Below are the code and all the weights of a small trained network. Each question names an input and a target symbol and asks about switching units off, where a switched-off unit gives its printed mean instead of its output.

import numpy as np


def w(rows, s, z=0):
    codes = np.array(rows[::2]) - 128.0
    scale = np.full(codes.shape[1], s)
    scale[-1] = z or s
    return codes * scale


def f(y):
    return np.maximum(y, 0)


def softmax(a):
    e = np.exp(a - a.max(-1, keepdims=True))
    return e / e.sum(-1, keepdims=True)


def log_softmax(a):
    a = a - a.max(-1, keepdims=True)
    return a - np.log(np.exp(a).sum(-1, keepdims=True))


def net(x, mask):
    ids = ['αεζηθμπψ'.index(c) for c in x.split()]
    T = len(ids)
    res = E[ids] + P[:T]
    r = res
    for j in range(3):
        rows = slice(4 * j, 4 * j + 4)
        q, k, v = (r @ M[0][rows].T for M in (Q, K, V))
        z = softmax(np.where(np.tri(T) > 0, q @ k.T / 4**0.5, -1e9)) @ v
        o = O[0][rows]
        res = res + np.where(mask[j], z, o[:, -1]) @ o[:, :-1]
    y = f(res @ A[0][:, :-1].T + A[0][:, -1])
    res = res + np.where(mask[3:7], y, B[0][:, -1]) @ B[0][:, :-1]
    return log_softmax(res[-1] @ U[:, :-1].T + U[:, -1])


Q, K, V, O, A, B = {}, {}, {}, {}, {}, {}
E = w([
[150,104,99],'α',
[144,127,102],'ε',
[151,114,109],'ζ',
[162,104,120],'η',
[94,153,7],'θ',
[156,124,120],'μ',
[163,33,79],'π',
[103,67,25],'ψ',
],0.015)
P = w([
[141,145,128],'0',
[121,133,144],'1',
[139,160,90],'2',
[103,119,159],'3',
[159,157,65],'4',
[88,110,169],'5',
[172,159,37],'6',
[71,102,180],'7',
[186,168,22],'8',
[58,90,192],'9',
[201,176,15],'10',
[42,81,202],'11',
[228,176,6],'12',
],0.014)
Q[0] = w([
[117,149,17],'h0',
[126,147,120],'h0',
[87,191,118],'h0',
[122,188,79],'h0',
[146,118,246],'h1',
[128,87,169],'h1',
[148,145,62],'h1',
[180,102,200],'h1',
[93,102,97],'h2',
[171,188,79],'h2',
[255,49,13],'h2',
[148,90,144],'h2',
],0.023)
K[0] = w([
[236,190,86],'h0',
[132,134,136],'h0',
[100,167,138],'h0',
[166,157,145],'h0',
[220,125,61],'h1',
[146,164,124],'h1',
[83,101,169],'h1',
[181,119,112],'h1',
[115,75,161],'h2',
[96,183,170],'h2',
[3,68,200],'h2',
[124,109,105],'h2',
],0.028)
V[0] = w([
[213,126,126],'h0',
[204,132,112],'h0',
[137,189,137],'h0',
[161,184,102],'h0',
[83,216,87],'h1',
[99,59,164],'h1',
[45,152,115],'h1',
[59,102,140],'h1',
[193,5,40],'h2',
[126,224,172],'h2',
[216,130,201],'h2',
[108,196,76],'h2',
],0.016)
O[0] = w([
[111,132,72,173],'h0',
[126,133,66,183],'h0',
[116,92,126,112],'h0',
[144,108,81,163],'h0',
[160,68,106,121],'h1',
[111,136,192,132],'h1',
[154,64,177,128],'h1',
[137,87,204,131],'h1',
[252,125,166,250],'h2',
[47,101,84,49],'h2',
[104,157,51,84],'h2',
[105,55,144,122],'h2',
],0.022,0.015)
A[0] = w([
[69,141,61,156],'n0',
[147,149,224,229],'n1',
[150,109,207,12],'n2',
[52,250,94,76],'n3',
],0.012,0.011)
B[0] = w([
[23,105,116,153],'n0',
[67,62,175,254],'n1',
[123,205,45,217],'n2',
[112,195,254,147],'n3',
],0.018,0.037)
U = w([
[213,144,62,207],'α',
[126,62,62,246],'ε',
[151,109,94,253],'ζ',
[166,147,132,56],'η',
[189,12,90,103],'θ',
[111,85,128,63],'μ',
[219,103,185,51],'π',
[123,3,173,144],'ψ',
],0.005,0.0026)

Each question gives the input, a string of symbols that net reads in full, and the target symbol t.
The units are the heads (4 rows each of Q, K, V and O) and the neurons (one row each of A and B). Each row of codes is followed by its name. A weight is (code - 128) times the scale printed after its matrix; where a second scale follows, it is the last column's (O, A, B and U).
mask holds one flag per unit, heads first, then neurons. A switched-off unit (its flag False) gives its mean, the last column of its rows in O or B, instead of its output. The means were averaged over made-up inputs and are rounded, as every weight is.
A unit's drop is (log p(t) with every unit on - log p(t) with that unit switched off) / (log p(t) with every unit on - log p(t) with every unit switched off).
The circuit of an input: a set's keep is (log p(t) with only the set's units on - log p(t) with every unit switched off) / (log p(t) with every unit on - log p(t) with every unit switched off). Starting from all 7 units, units are removed one at a time, each time the one whose removal leaves the highest keep (on an exact tie, the one counted first), for as long as the keep stays at least 0.8.
units of the circuit, in order: the units of the circuit, biggest drop first
most important unit: the unit with the biggest drop
top k neurons: the k neurons with the biggest drops, biggest first
which heads matter: for each layer, one digit per head in row order, 1 if its drop is at least 0.15 and else 0, layers parted by /
input ε ε ε α ε θ θ α, target θ: most important unit : h1
input ζ α θ ψ α ε ζ ε π μ α, target μ: which heads matter : 101
input ε η ψ μ ψ, target μ: which heads matter : 011
input ε θ η α ψ α θ π ζ ε μ θ α, target θ: units of the circuit, in order : (h0 h1)
input ζ ζ α ψ α, target ψ: units of the circuit, in order : (n1 h2)
input μ α η η μ η θ α θ α α ψ ζ, target ψ: which heads matter : 011
input π ψ η, target ψ: units of the circuit, in order : (n1 h2)
input μ α η η η, target η: units of the circuit, in order : (h2 h1 n3)
input α ε θ θ π α η ψ ε π ψ η ε, target η: top 2 neurons : (n1 n3)
input η θ ε ψ θ α η, target α: which heads matter : 101
input α π ε π α ε α π θ, target π: units of the circuit, in order : (h2 n2)
input ε θ ε η α α η θ θ π ε μ ζ, target μ: which heads matter : 101
input ε η π α π ε θ ε ε η ζ π ζ, target π: units of the circuit, in order : (h1 h0 h2 n1)
input π α α α ψ μ π α, target π: most important unit : n1
input ζ ε ψ μ θ θ ψ μ ψ, target μ: units of the circuit, in order : (h2 n3)
input π π θ θ ε α ε α ψ α ζ, target α: top 3 neurons : (n1 n0 n3)
input θ ε μ, target ε: top 2 neurons : (n1 n0)
input θ π ζ η ζ μ ε η π ζ θ ε, target θ: top 2 neurons : (n1 n2)
input α μ ε π ψ θ ε ε ζ ε μ ε, target θ: top 3 neurons : (n2 n3 n1)
input θ ψ α α α μ ε ψ ε μ θ, target μ: units of the circuit, in order : (h2 n0 n3)
input ψ π π ζ η π η, target π: most important unit : h2
input α ε ζ ψ α θ ε π π ε ζ ε, target π: units of the circuit, in order : (h1 n2 h2)
input π θ η ε α ε θ, target ε: top 2 neurons : (n1 n0)
input π ψ α α ε, target α: units of the circuit, in order : (n1 h2)
input α η α, target η: units of the circuit, in order : (h1 h2 n3)
input α μ α, target μ: top 3 neurons : (n0 n3 n1)
input η ζ ε α π θ ψ α θ α α, target α: most important unit : h0
input ε η α α θ α η α π ζ, target π: top 3 neurons : (n1 n2 n0)
